Here is a tiny trained network, its code and every weight. The questions are about switching its units off for an input and a class, where a switched-off unit gives its printed mean instead of its output.

import numpy as np


def w(rows, s, z=0):
    codes = np.array(rows[::2]) - 128.0
    scale = np.full(codes.shape[1], s)
    scale[-1] = z or s
    return codes * scale


def f(y):
    return y / 2 * (1 + np.tanh(0.7978845608 * (y + 0.044715 * y**3)))


def log_softmax(a):
    a = a - a.max(-1, keepdims=True)
    return a - np.log(np.exp(a).sum(-1, keepdims=True))


def net(x, mask):
    res = np.array(x, float).reshape(1, 3) / 4 @ E
    y = f(res @ A[0][:, :-1].T + A[0][:, -1])
    res = res + np.where(mask, y, B[0][:, -1]) @ B[0][:, :-1]
    return log_softmax(res[-1] @ U[:, :-1].T + U[:, -1])


A, B = {}, {}
E = w([
[19,88,128,172,155,134],'x0',
[226,212,138,148,254,107],'x1',
[119,139,131,233,82,132],'x2',
],0.0097)
A[0] = w([
[133,145,130,176,164,132,117],'neuron 0',
[207,139,128,110,122,128,2],'neuron 1',
[132,148,118,153,129,132,130],'neuron 2',
[143,137,107,141,120,120,120],'neuron 3',
[116,132,137,124,160,120,97],'neuron 4',
[136,134,138,100,139,136,97],'neuron 5',
[150,138,132,217,105,127,86],'neuron 6',
[254,152,128,95,174,127,117],'neuron 7',
[119,145,128,168,249,123,74],'neuron 8',
[91,117,131,107,112,129,97],'neuron 9',
[156,135,126,92,134,125,177],'neuron 10',
[157,135,127,170,131,125,189],'neuron 11',
[117,135,129,119,133,127,133],'neuron 12',
[145,120,132,110,131,152,83],'neuron 13',
[121,126,119,93,139,124,57],'neuron 14',
[94,126,122,140,173,129,127],'neuron 15',
[136,123,132,172,151,130,85],'neuron 16',
[91,122,128,148,110,127,110],'neuron 17',
[114,115,127,90,40,124,77],'neuron 18',
[99,127,129,149,178,124,123],'neuron 19',
[124,111,155,139,124,109,133],'neuron 20',
[114,125,128,117,103,120,77],'neuron 21',
[86,111,132,78,127,130,205],'neuron 22',
[138,128,127,184,96,133,59],'neuron 23',
[79,122,127,172,68,130,127],'neuron 24',
],0.025,0.0066)
B[0] = w([
[96,168,70,186,130,133,163],'neuron 0',
[180,134,84,206,145,124,174],'neuron 1',
[104,97,120,155,120,96,141],'neuron 2',
[139,121,156,131,132,126,136],'neuron 3',
[116,91,130,107,123,132,139],'neuron 4',
[138,71,103,121,117,88,142],'neuron 5',
[80,154,204,123,118,74,171],'neuron 6',
[247,139,81,105,111,66,251],'neuron 7',
[138,113,174,142,128,253,203],'neuron 8',
[113,131,90,86,122,132,152],'neuron 9',
[111,186,95,92,113,99,166],'neuron 10',
[107,152,166,121,137,99,162],'neuron 11',
[113,160,135,109,114,139,130],'neuron 12',
[126,106,97,143,140,109,133],'neuron 13',
[132,69,111,102,147,92,136],'neuron 14',
[122,128,102,126,129,156,152],'neuron 15',
[106,102,79,159,161,96,145],'neuron 16',
[180,119,111,122,130,130,157],'neuron 17',
[101,119,124,130,142,222,177],'neuron 18',
[124,147,102,159,130,174,154],'neuron 19',
[138,135,123,135,120,135,134],'neuron 20',
[117,102,105,140,128,143,139],'neuron 21',
[104,132,101,58,122,140,167],'neuron 22',
[108,79,146,136,145,57,153],'neuron 23',
[216,141,131,108,116,163,190],'neuron 24',
],0.048,0.029)
U = w([
[67,99,58,147,136,101,48],'0',
[178,105,185,128,105,128,75],'1',
[139,12,84,144,205,108,46],'2',
[121,36,80,161,129,97,28],'3',
[173,119,71,101,102,196,237],'4',
[218,167,143,187,105,35,179],'5',
[72,122,151,201,158,198,163],'6',
[1,96,63,62,130,81,3],'7',
],0.0077,0.0038)

Each question gives the input, the list of numbers given to net, and the class t.
The units are the neurons (one row each of A and B). Each row of codes is followed by its name. A weight is (code - 128) times the scale printed after its matrix; where a second scale follows, it is the last column's (A, B and U).
mask holds one flag per neuron, in row order. A switched-off neuron (its flag False) gives its mean, the last column of its row in B, instead of its output. The means were averaged over made-up inputs and are rounded, as every weight is.
A unit's drop is (log p(t) with every unit on - log p(t) with that unit switched off) / (log p(t) with every unit on - log p(t) with every unit switched off).
The circuit of an input: a set's keep is (log p(t) with only the set's units on - log p(t) with every unit switched off) / (log p(t) with every unit on - log p(t) with every unit switched off). Starting from the 12 units with the biggest drops (on a tie, the unit counted first), units are removed one at a time, each time the one whose removal leaves the highest keep (on an exact tie, the one counted first), for as long as the keep stays at least 0.8.
circuit, biggest first: the units of the circuit, biggest drop first
top k neurons: the k neurons with the biggest drops, biggest first
drop of u: that unit's drop, to one decimal
input [-1,-1,-5], class 7: circuit, biggest first : neuron 8; neuron 24; neuron 7
input [0,-6,-7], class 7: top 2 neurons : neuron 7; neuron 8
input [0,6,-2], class 5: top 2 neurons : neuron 7; neuron 18
input [3,1,6], class 5: top neuron : neuron 18
input [-8,-3,2], class 5: top 2 neurons : neuron 8; neuron 22
input [-3,-5,7], class 1: top 3 neurons : neuron 7; neuron 6; neuron 24
input [3,-2,4], class 1: top 2 neurons : neuron 7; neuron 1
input [8,3,-6], class 6: top 3 neurons : neuron 7; neuron 24; neuron 8
input [-1,-1,-4], class 7: drop of neuron 8 : 0.3
input [5,2,2], class 6: drop of neuron 7 : 0.5
input [2,4,8], class 6: drop of neuron 7 : 0.7
input [7,6,3], class 6: drop of neuron 17 : 0.0
